Here is a tiny trained network, its code and every weight. The questions are about switching its units off for an input and a class, where a switched-off unit gives its printed mean instead of its output.

import numpy as np


def w(rows, s, z=0):
    codes = np.array(rows[::2]) - 128.0
    scale = np.full(codes.shape[1], s)
    scale[-1] = z or s
    return codes * scale


def f(y):
    return np.maximum(y, 0)


def log_softmax(a):
    a = a - a.max(-1, keepdims=True)
    return a - np.log(np.exp(a).sum(-1, keepdims=True))


def net(x, mask):
    res = np.array(x, float).reshape(1, 7) / 4 @ E
    y = f(res @ A[0][:, :-1].T + A[0][:, -1])
    res = res + np.where(mask, y, B[0][:, -1]) @ B[0][:, :-1]
    return log_softmax(res[-1] @ U[:, :-1].T + U[:, -1])


A, B = {}, {}
E = w([
[139,111,101,166,92,149,175],'x0',
[82,159,109,93,57,110,133],'x1',
[205,188,189,125,103,133,94],'x2',
[162,101,185,6,181,166,196],'x3',
[90,121,178,106,78,149,129],'x4',
[96,196,132,57,113,46,120],'x5',
[180,215,83,116,100,72,211],'x6',
],0.011)
A[0] = w([
[89,132,80,206,157,102,84,252],'neuron 0',
[174,188,113,95,106,109,248,169],'neuron 1',
[151,155,135,136,115,92,191,114],'neuron 2',
[104,139,52,143,96,47,95,157],'neuron 3',
[143,126,163,42,190,109,141,147],'neuron 4',
[170,72,98,172,179,191,106,176],'neuron 5',
[147,168,144,56,195,131,112,129],'neuron 6',
[142,142,206,101,100,133,93,208],'neuron 7',
[162,127,104,186,174,154,89,103],'neuron 8',
[111,92,178,97,164,186,152,150],'neuron 9',
[129,66,180,62,130,168,173,232],'neuron 10',
[172,98,88,216,168,148,87,124],'neuron 11',
[135,178,191,123,102,148,116,213],'neuron 12',
[131,165,152,148,97,78,138,178],'neuron 13',
[100,174,196,150,69,126,52,121],'neuron 14',
[100,69,149,159,116,188,148,120],'neuron 15',
],0.012,0.0035)
B[0] = w([
[66,110,153,108,32,91,140,233],'neuron 0',
[205,239,60,173,157,145,219,247],'neuron 1',
[162,170,67,165,127,145,169,184],'neuron 2',
[43,159,86,90,80,113,146,235],'neuron 3',
[111,156,173,57,254,109,130,231],'neuron 4',
[153,79,224,209,127,139,137,228],'neuron 5',
[135,145,167,57,221,68,136,215],'neuron 6',
[175,80,94,98,162,94,40,210],'neuron 7',
[166,75,200,194,89,52,168,188],'neuron 8',
[112,37,141,128,182,185,122,221],'neuron 9',
[86,94,100,146,235,212,101,243],'neuron 10',
[142,113,231,189,62,84,161,213],'neuron 11',
[228,100,117,139,165,130,102,199],'neuron 12',
[136,151,52,158,95,87,138,198],'neuron 13',
[171,88,65,115,65,79,27,219],'neuron 14',
[101,80,116,223,111,203,115,201],'neuron 15',
],0.0091,0.013)
U = w([
[102,81,134,167,153,244,113,123],'0',
[197,109,102,121,96,85,28,6],'1',
[150,126,184,61,223,120,136,140],'2',
[167,100,237,191,91,94,153,149],'3',
[193,190,79,154,129,123,212,195],'4',
[13,142,104,108,74,93,137,146],'5',
],0.011,0.0015)

Each question gives the input, the list of numbers given to net, and the class t.
The units are the neurons (one row each of A and B). Each row of codes is followed by its name. A weight is (code - 128) times the scale printed after its matrix; where a second scale follows, it is the last column's (A, B and U).
mask holds one flag per neuron, in row order. A switched-off neuron (its flag False) gives its mean, the last column of its row in B, instead of its output. The means were averaged over made-up inputs and are rounded, as every weight is.
A unit's drop is (log p(t) with every unit on - log p(t) with that unit switched off) / (log p(t) with every unit on - log p(t) with every unit switched off).
The circuit of an input: a set's keep is (log p(t) with only the set's units on - log p(t) with every unit switched off) / (log p(t) with every unit on - log p(t) with every unit switched off). Starting from the 12 units with the biggest drops (on a tie, the unit counted first), units are removed one at a time, each time the one whose removal leaves the highest keep (on an exact tie, the one counted first), for as long as the keep stays at least 0.8.
circuit, biggest first: the units of the circuit, biggest drop first
k most important neurons: the k neurons with the biggest drops, biggest first
drop of u: that unit's drop, to one decimal
input [-1,-2,4,5,5,-7,4], class 0: circuit, biggest first => neuron 10
input [-6,-7,-3,-8,-4,4,0], class 5: 2 most important neurons => neuron 3; neuron 0
input [1,-3,-8,-3,4,-2,-7], class 3: 2 most important neurons => neuron 11; neuron 5
input [4,5,5,7,-7,8,1], class 4: 4 most important neurons => neuron 1; neuron 2; neuron 9; neuron 13
input [-2,8,5,-6,4,7,5], class 1: 3 most important neurons => neuron 14; neuron 7; neuron 12
input [-1,2,1,-1,0,8,-1], class 1: 2 most important neurons => neuron 14; neuron 0
input [-3,-4,5,3,2,8,5], class 4: 3 most important neurons => neuron 1; neuron 2; neuron 13
input [6,5,-1,2,8,7,-6], class 1: 4 most important neurons => neuron 14; neuron 7; neuron 5; neuron 12
input [3,-3,1,4,7,2,-3], class 0: 3 most important neurons => neuron 10; neuron 15; neuron 9
input [-6,6,-3,1,8,7,-5], class 1: 2 most important neurons => neuron 14; neuron 7
input [2,-2,-5,-5,3,0,6], class 5: 3 most important neurons => neuron 3; neuron 0; neuron 12
input [4,-8,-3,0,3,-2,5], class 3: drop of neuron 10 => 0.1
input [-5,0,-1,0,5,-8,5], class 0: drop of neuron 8 => 0.2
input [6,-3,7,-8,3,7,2], class 1: circuit, biggest first => neuron 14
input [3,5,1,-7,-6,-4,5], class 5: drop of neuron 3 => 0.6
